Below is a small trained network, with its code and all its weights. Each question gives an input and a class and asks what happens when units are switched off, that is, made to give their printed mean instead of their output.

import numpy as np


def w(rows, s, z=0):
    codes = np.array(rows[::2]) - 128.0
    scale = np.full(codes.shape[1], s)
    scale[-1] = z or s
    return codes * scale


def norm(h):
    return h / np.sqrt((h * h).mean(-1, keepdims=True) + 1e-5)


def f(y):
    return np.maximum(y, 0)


def log_softmax(a):
    a = a - a.max(-1, keepdims=True)
    return a - np.log(np.exp(a).sum(-1, keepdims=True))


def net(x, mask):
    res = np.array(x, float).reshape(1, 5) / 4 @ E
    u = 0
    for l in range(2):
        y = f(norm(res) @ A[l][:, :-1].T + A[l][:, -1])
        res = res + np.where(mask[u : u + 11], y, B[l][:, -1]) @ B[l][:, :-1]
        u += 11
    return log_softmax(norm(res)[-1] @ U[:, :-1].T + U[:, -1])


A, B = {}, {}
E = w([
[126,129,127,112,126,142,129,124],'x0',
[72,31,160,204,8,218,57,120],'x1',
[120,130,130,113,125,136,129,126],'x2',
[77,198,127,192,202,178,48,12],'x3',
[82,206,182,190,134,254,225,218],'x4',
],0.0065)
A[0] = w([
[183,85,110,112,103,76,137,150,72],'0.n0',
[186,37,110,102,113,109,44,63,113],'0.n1',
[163,53,95,70,62,112,122,123,22],'0.n2',
[164,71,180,115,62,121,103,200,103],'0.n3',
[140,90,97,61,127,65,134,108,46],'0.n4',
[174,120,27,30,211,16,132,58,202],'0.n5',
[176,100,111,89,105,101,175,255,253],'0.n6',
[73,108,158,140,140,102,45,115,26],'0.n7',
[160,200,119,102,238,113,219,152,129],'0.n8',
[107,68,117,108,93,88,79,110,52],'0.n9',
[133,107,89,138,124,163,62,128,57],'0.n10',
],0.0091,0.0049)
B[0] = w([
[81,83,100,144,83,149,172,151,162],'0.n0',
[139,176,101,53,160,65,145,54,207],'0.n1',
[48,133,58,158,146,83,165,195,168],'0.n2',
[87,92,121,215,148,122,213,175,181],'0.n3',
[112,120,114,151,107,167,164,145,165],'0.n4',
[127,96,214,200,86,238,88,210,254],'0.n5',
[217,90,142,2,94,124,162,74,223],'0.n6',
[195,167,111,121,99,107,98,106,154],'0.n7',
[94,121,56,106,173,55,143,59,208],'0.n8',
[84,157,98,110,130,78,176,95,167],'0.n9',
[134,149,130,101,103,118,118,117,149],'0.n10',
],0.009,0.012)
A[1] = w([
[141,199,76,96,125,63,75,41,178],'1.n0',
[139,174,175,165,157,186,78,156,77],'1.n1',
[174,67,196,123,92,150,184,236,5],'1.n2',
[127,92,78,85,115,104,191,149,152],'1.n3',
[82,167,193,190,129,178,49,159,89],'1.n4',
[149,115,178,185,129,171,66,151,15],'1.n5',
[131,126,137,84,158,102,138,148,177],'1.n6',
[106,73,137,180,125,206,163,115,79],'1.n7',
[121,186,74,161,246,156,96,95,29],'1.n8',
[130,129,182,144,171,87,58,151,46],'1.n9',
[136,43,92,119,66,120,163,174,152],'1.n10',
],0.011,0.003)
B[1] = w([
[138,92,150,154,96,214,102,191,240],'1.n0',
[149,127,139,143,174,92,186,101,200],'1.n1',
[123,96,138,170,104,198,8,126,250],'1.n2',
[143,176,172,105,164,72,134,78,246],'1.n3',
[188,96,167,37,166,64,161,121,233],'1.n4',
[164,163,120,99,143,72,169,102,194],'1.n5',
[124,107,144,166,161,108,100,146,165],'1.n6',
[151,142,128,68,110,148,101,112,216],'1.n7',
[69,143,80,167,79,92,151,144,197],'1.n8',
[161,123,176,69,152,126,123,103,148],'1.n9',
[93,192,87,181,153,147,109,143,254],'1.n10',
],0.012,0.0093)
U = w([
[161,99,141,143,80,250,15,157,232],'0',
[243,132,205,36,216,71,192,86,118],'1',
[23,169,14,199,143,68,213,158,2],'2',
],0.013,0.00086)

Each question gives the input, the list of numbers given to net, and the class t.
The units are the neurons (one row each of A and B). Each row of codes is followed by its name. A weight is (code - 128) times the scale printed after its matrix; where a second scale follows, it is the last column's (A, B and U).
mask holds one flag per neuron, layer by layer. A switched-off neuron (its flag False) gives its mean, the last column of its row in B, instead of its output. The means were averaged over made-up inputs and are rounded, as every weight is.
A unit's drop is (log p(t) with every unit on - log p(t) with that unit switched off) / (log p(t) with every unit on - log p(t) with every unit switched off).
The circuit of an input: a set's keep is (log p(t) with only the set's units on - log p(t) with every unit switched off) / (log p(t) with every unit on - log p(t) with every unit switched off). Starting from the 12 units with the biggest drops (on a tie, the unit counted first), units are removed one at a time, each time the one whose removal leaves the highest keep (on an exact tie, the one counted first), for as long as the keep stays at least 0.8.
units of the circuit, in order: the units of the circuit, biggest drop first
k most important neurons: the k neurons with the biggest drops, biggest first
drop when u is switched off: that unit's drop, to one decimal
input [-8,-3,-6,0,-2], class 0: units of the circuit, in order	0.n5
input [-7,2,-6,1,4], class 1: 2 most important neurons	0.n6; 0.n8
input [5,2,7,8,7], class 1: 2 most important neurons	1.n4; 0.n8
input [6,1,4,-5,-4], class 2: 2 most important neurons	0.n2; 0.n1
input [-2,1,-5,7,3], class 1: 2 most important neurons	0.n8; 0.n1
input [2,-8,-3,-4,-1], class 0: 2 most important neurons	0.n5; 1.n2
input [1,6,-6,6,1], class 1: 2 most important neurons	0.n8; 0.n6
input [-4,8,-4,2,8], class 1: 2 most important neurons	1.n4; 0.n6
input [3,-7,1,6,1], class 2: 2 most important neurons	0.n8; 1.n8
input [-1,1,7,1,-5], class 0: 3 most important neurons	0.n9; 0.n3; 0.n1
input [4,4,1,0,-2], class 2: drop when 0.n6 is switched off	0.4
input [-8,-8,4,3,4], class 2: drop when 0.n8 is switched off	0.9
input [-7,-6,7,-6,-4], class 0: drop when 0.n5 is switched off	1.1
input [-8,-8,2,-3,-5], class 0: drop when 0.n5 is switched off	1.1
input [-6,-4,-6,6,1], class 2: units of the circuit, in order	1.n8
